Below is a small trained network, with its code and all its weights. Each question gives an input and a target symbol and asks what happens when units are switched off, that is, made to give their printed mean instead of their output.

import numpy as np


def w(rows, s, z=0):
    codes = np.array(rows[::2]) - 128.0
    scale = np.full(codes.shape[1], s)
    scale[-1] = z or s
    return codes * scale


def f(y):
    return np.maximum(y, 0)


def softmax(a):
    e = np.exp(a - a.max(-1, keepdims=True))
    return e / e.sum(-1, keepdims=True)


def log_softmax(a):
    a = a - a.max(-1, keepdims=True)
    return a - np.log(np.exp(a).sum(-1, keepdims=True))


def net(x, mask):
    ids = ['ΞΣΦαβγδεζθλμτω'.index(c) for c in x.split()]
    T = len(ids)
    res = E[ids] + P[:T]
    u = 0
    for l in range(3):
        q, k, v = (res @ M[l].T for M in (Q, K, V))
        z = softmax(np.where(np.tri(T) > 0, q @ k.T / 2**0.5, -1e9)) @ v
        res = res + np.where(mask[u], z, O[l][:, -1]) @ O[l][:, :-1]
        u += 1
        y = f(res @ A[l][:, :-1].T + A[l][:, -1])
        res = res + np.where(mask[u : u + 12], y, B[l][:, -1]) @ B[l][:, :-1]
        u += 12
    return log_softmax(res[-1] @ U[:, :-1].T + U[:, -1])


Q, K, V, O, A, B = {}, {}, {}, {}, {}, {}
E = w([
[128,140,73,128,168,113,111,164],'Ξ',
[179,201,179,174,90,100,134,152],'Σ',
[135,162,208,115,74,207,134,131],'Φ',
[150,122,73,161,254,229,147,130],'α',
[64,141,102,201,146,109,63,143],'β',
[137,129,166,149,116,168,202,62],'γ',
[151,170,97,80,157,95,81,218],'δ',
[155,155,175,232,150,198,191,76],'ε',
[105,141,39,60,126,157,146,180],'ζ',
[148,159,178,75,71,119,147,129],'θ',
[110,148,149,173,161,51,47,200],'λ',
[171,167,186,178,105,168,165,138],'μ',
[68,178,146,89,4,177,146,93],'τ',
[144,150,215,98,84,168,91,146],'ω',
],0.0086)
P = w([
[197,92,125,142,79,100,124,60],'0',
[95,204,167,111,136,116,138,84],'1',
[84,78,186,155,78,153,129,222],'2',
[39,215,118,109,187,97,151,108],'3',
[58,58,127,164,119,139,134,255],'4',
[5,188,65,112,224,86,147,140],'5',
],0.0065)
Q[0] = w([
[204,27,7,123,108,79,76,139],'L0H1',
[58,84,144,207,196,88,98,253],'L0H1',
],0.013)
K[0] = w([
[133,165,229,161,26,125,161,90],'L0H1',
[253,156,20,90,72,103,201,133],'L0H1',
],0.013)
V[0] = w([
[136,170,119,146,195,184,85,186],'L0H1',
[164,40,3,134,137,234,20,180],'L0H1',
],0.0035)
O[0] = w([
[223,144,80,124,142,162,90,80,255],'L0H1',
[85,226,68,99,252,144,114,89,255],'L0H1',
],0.003,0.00034)
A[0] = w([
[139,29,131,107,140,186,122,182,90],'L0N1',
[120,93,190,63,183,61,233,83,83],'L0N2',
[206,70,122,77,112,100,182,105,4],'L0N3',
[170,108,143,118,151,40,197,104,52],'L0N4',
[138,119,147,105,144,125,196,144,39],'L0N5',
[85,125,55,97,3,171,128,112,77],'L0N6',
[204,222,110,229,107,65,236,166,52],'L0N7',
[86,57,172,12,178,81,145,73,92],'L0N8',
[127,104,105,121,141,83,156,93,56],'L0N9',
[165,88,114,91,138,113,178,127,28],'L0N10',
[118,117,57,155,73,122,140,175,90],'L0N11',
[160,91,191,155,197,32,110,121,31],'L0N12',
],0.0059,0.0035)
B[0] = w([
[109,141,127,176,87,6,222,148,254],'L0N1',
[142,193,163,168,157,89,189,172,168],'L0N2',
[118,102,138,137,82,102,146,131,132],'L0N3',
[136,128,148,132,134,80,169,108,132],'L0N4',
[84,104,125,142,106,95,133,103,128],'L0N5',
[229,129,148,152,229,125,215,150,185],'L0N6',
[36,84,176,77,76,114,55,102,205],'L0N7',
[147,166,147,132,137,117,139,119,145],'L0N8',
[133,150,149,133,157,129,138,137,128],'L0N9',
[134,121,102,113,133,130,124,113,128],'L0N10',
[149,99,165,122,195,158,139,158,240],'L0N11',
[115,106,71,106,105,164,59,93,135],'L0N12',
],0.011,0.00071)
Q[1] = w([
[3,233,164,92,184,110,173,133],'L1H1',
[128,54,119,170,98,137,143,214],'L1H1',
],0.042)
K[1] = w([
[103,99,5,138,200,92,92,185],'L1H1',
[243,58,102,128,61,115,93,32],'L1H1',
],0.031)
V[1] = w([
[166,142,93,2,92,149,218,166],'L1H1',
[164,158,142,81,125,44,40,187],'L1H1',
],0.02)
O[1] = w([
[38,52,82,9,41,163,200,99,2],'L1H1',
[103,4,199,90,254,149,137,136,163],'L1H1',
],0.008,0.0081)
A[1] = w([
[190,74,32,154,149,132,62,78,100],'L1N1',
[88,170,26,72,119,168,39,102,91],'L1N2',
[70,105,104,60,135,137,165,109,57],'L1N3',
[206,138,208,76,102,151,125,37,102],'L1N4',
[187,122,110,114,131,164,156,237,88],'L1N5',
[157,124,147,84,87,207,2,69,86],'L1N6',
[42,161,107,165,157,153,122,96,164],'L1N7',
[217,49,21,126,148,139,89,110,101],'L1N8',
[191,191,108,115,148,134,84,144,3],'L1N9',
[136,72,53,181,138,141,140,180,205],'L1N10',
[105,140,113,78,110,72,43,78,66],'L1N11',
[116,51,99,71,91,152,93,113,62],'L1N12',
],0.008,0.0049)
B[1] = w([
[91,124,172,126,118,152,176,81,176],'L1N1',
[146,152,123,113,192,173,245,108,160],'L1N2',
[47,123,122,244,131,123,80,135,195],'L1N3',
[107,81,120,175,99,112,114,196,146],'L1N4',
[121,120,155,166,111,130,109,88,163],'L1N5',
[168,101,89,145,111,172,162,172,135],'L1N6',
[161,170,137,76,134,100,153,166,218],'L1N7',
[104,103,155,144,111,167,138,54,140],'L1N8',
[76,100,77,196,177,165,166,87,253],'L1N9',
[140,139,185,102,58,176,103,79,228],'L1N10',
[136,139,113,126,158,119,162,110,131],'L1N11',
[94,149,84,243,177,114,138,128,173],'L1N12',
],0.011,0.006)
Q[2] = w([
[113,164,47,37,251,127,86,59],'L2H1',
[143,94,85,102,95,133,97,135],'L2H1',
],0.028)
K[2] = w([
[4,220,185,23,225,143,113,232],'L2H1',
[156,219,157,188,105,201,149,147],'L2H1',
],0.026)
V[2] = w([
[130,114,158,122,116,21,154,78],'L2H1',
[147,139,119,169,93,76,133,252],'L2H1',
],0.012)
O[2] = w([
[140,146,86,136,149,62,58,25,81],'L2H1',
[154,37,208,206,2,210,97,38,2],'L2H1',
],0.0037,0.006)
A[2] = w([
[150,174,74,109,62,94,86,154,77],'L2N1',
[143,186,106,128,121,103,140,150,99],'L2N2',
[198,70,183,90,165,99,69,104,73],'L2N3',
[198,129,126,174,103,125,123,147,25],'L2N4',
[129,47,167,14,47,166,149,132,118],'L2N5',
[113,62,148,103,189,101,144,145,2],'L2N6',
[173,122,208,100,43,124,100,144,132],'L2N7',
[118,121,81,62,1,142,134,91,83],'L2N8',
[132,102,176,71,154,114,132,140,246],'L2N9',
[167,172,107,93,122,182,114,62,86],'L2N10',
[107,90,190,124,54,113,95,99,146],'L2N11',
[141,148,129,161,28,138,82,129,82],'L2N12',
],0.012,0.0081)
B[2] = w([
[160,94,149,121,120,163,189,92,159],'L2N1',
[138,99,145,151,91,164,122,82,233],'L2N2',
[109,164,147,135,117,195,208,214,170],'L2N3',
[73,141,100,108,168,90,101,92,202],'L2N4',
[63,209,11,149,154,197,94,196,157],'L2N5',
[134,159,190,71,95,228,88,58,209],'L2N6',
[201,97,145,99,154,190,86,166,183],'L2N7',
[86,159,251,122,117,76,150,191,158],'L2N8',
[125,95,49,100,161,44,176,140,255],'L2N9',
[161,91,145,114,107,153,153,129,164],'L2N10',
[155,58,141,188,61,96,95,98,210],'L2N11',
[114,181,88,36,141,100,104,95,215],'L2N12',
],0.017,0.0061)
U = w([
[167,47,52,31,160,11,214,164,255],'Ξ',
[177,4,170,129,140,142,168,183,108],'Σ',
[126,172,100,87,97,157,113,191,121],'Φ',
[195,144,97,125,55,190,212,87,185],'α',
[177,151,184,215,219,104,93,135,184],'β',
[184,121,196,63,113,91,139,121,112],'γ',
[60,33,161,44,180,179,109,85,118],'δ',
[116,178,69,83,108,115,126,80,79],'ε',
[24,87,53,169,126,152,204,153,38],'ζ',
[98,11,131,153,79,94,136,124,121],'θ',
[160,137,176,69,186,165,204,184,40],'λ',
[238,67,106,76,133,128,74,110,135],'μ',
[77,141,168,109,87,80,193,144,82],'τ',
[153,50,7,130,150,186,110,175,76],'ω',
],0.0032,0.0057)

Each question gives the input, a string of symbols that net reads in full, and the target symbol t.
The units are the heads (2 rows each of Q, K, V and O) and the neurons (one row each of A and B). Each row of codes is followed by its name. A weight is (code - 128) times the scale printed after its matrix; where a second scale follows, it is the last column's (O, A, B and U).
mask holds one flag per unit, layer by layer, with each layer's heads first. A switched-off unit (its flag False) gives its mean, the last column of its rows in O or B, instead of its output. The means were averaged over made-up inputs and are rounded, as every weight is.
A unit's drop is (log p(t) with every unit on - log p(t) with that unit switched off) / (log p(t) with every unit on - log p(t) with every unit switched off).
The circuit of an input: a set's keep is (log p(t) with only the set's units on - log p(t) with every unit switched off) / (log p(t) with every unit on - log p(t) with every unit switched off). Starting from the 12 units with the biggest drops (on a tie, the unit counted first), units are removed one at a time, each time the one whose removal leaves the highest keep (on an exact tie, the one counted first), for as long as the keep stays at least 0.8.
units of the circuit, in order: the units of the circuit, biggest drop first
k most important neurons: the k neurons with the biggest drops, biggest first
top k neurons in layer l: the k neurons of layer l with the biggest drops, biggest first
drop when u is switched off: that unit's drop, to one decimal
input β δ λ, target β: units of the circuit, in order => (L1H1)
input ω β β, target ω: 2 most important neurons => (L2N5, L1N9)
input ω τ τ, target ω: top 2 neurons in layer 2 => (L2N5, L2N7)
input δ Ξ β β τ, target δ: 2 most important neurons => (L2N6, L1N3)
input δ β β α ζ ω, target ζ: units of the circuit, in order => (L1H1, L1N3, L1N12)
input Σ β Σ Σ ζ, target Σ: 2 most important neurons => (L0N7, L1N10)
input β Ξ β γ Ξ ζ, target ζ: 2 most important neurons => (L1N3, L1N12)
input ω β Ξ Φ, target Ξ: units of the circuit, in order => (L1H1, L2N9, L1N3, L1N9)
input τ β δ, target τ: units of the circuit, in order => (L1H1, L2N8, L0N6)
input γ λ θ, target γ: 3 most important neurons => (L2N8, L2N12, L2N7)
input Ξ β Φ δ Ξ, target Ξ: units of the circuit, in order => (L2N9, L1H1, L1N9, L1N3)
input ε ω β β Σ, target ε: units of the circuit, in order => (L1H1, L2N12)
input μ Ξ β, target μ: 2 most important neurons => (L2N7, L1N9)
input Φ β λ θ Ξ, target Φ: most important neuron => (L2N5)
input θ β β δ δ, target θ: 3 most important neurons => (L2N11, L1N3, L1N12)
input Φ Σ λ, target Φ: 3 most important neurons => (L2N5, L2N8, L2N12)
input β δ Ξ λ, target λ: top 2 neurons in layer 2 => (L2N3, L2N6)
input γ Φ β, target γ: 4 most important neurons => (L2N8, L2N12, L1N9, L2N7)
input ζ β τ, target ζ: 2 most important neurons => (L1N3, L1N12)
input λ β Φ, target λ: 2 most important neurons => (L2N3, L2N6)
input μ β β β ζ, target μ: top 3 neurons in layer 2 => (L2N7, L2N11, L2N12)
input μ γ ω, target μ: top 2 neurons in layer 1 => (L1N9, L1N4)
input β ε Ξ Σ, target Ξ: top neuron in layer 1 => (L1N3)
input Ξ γ λ, target Ξ: 2 most important neurons => (L2N9, L1N9)
input ω δ Φ Ξ Σ, target ω: top 2 neurons in layer 1 => (L1N9, L1N4)
input β Ξ ω, target β: drop when L1H1 is switched off => 1.2
input Ξ δ λ Φ α, target Ξ: drop when L1N5 is switched off => 0.0
input ω δ δ β δ, target ω: drop when L1N3 is switched off => 0.1
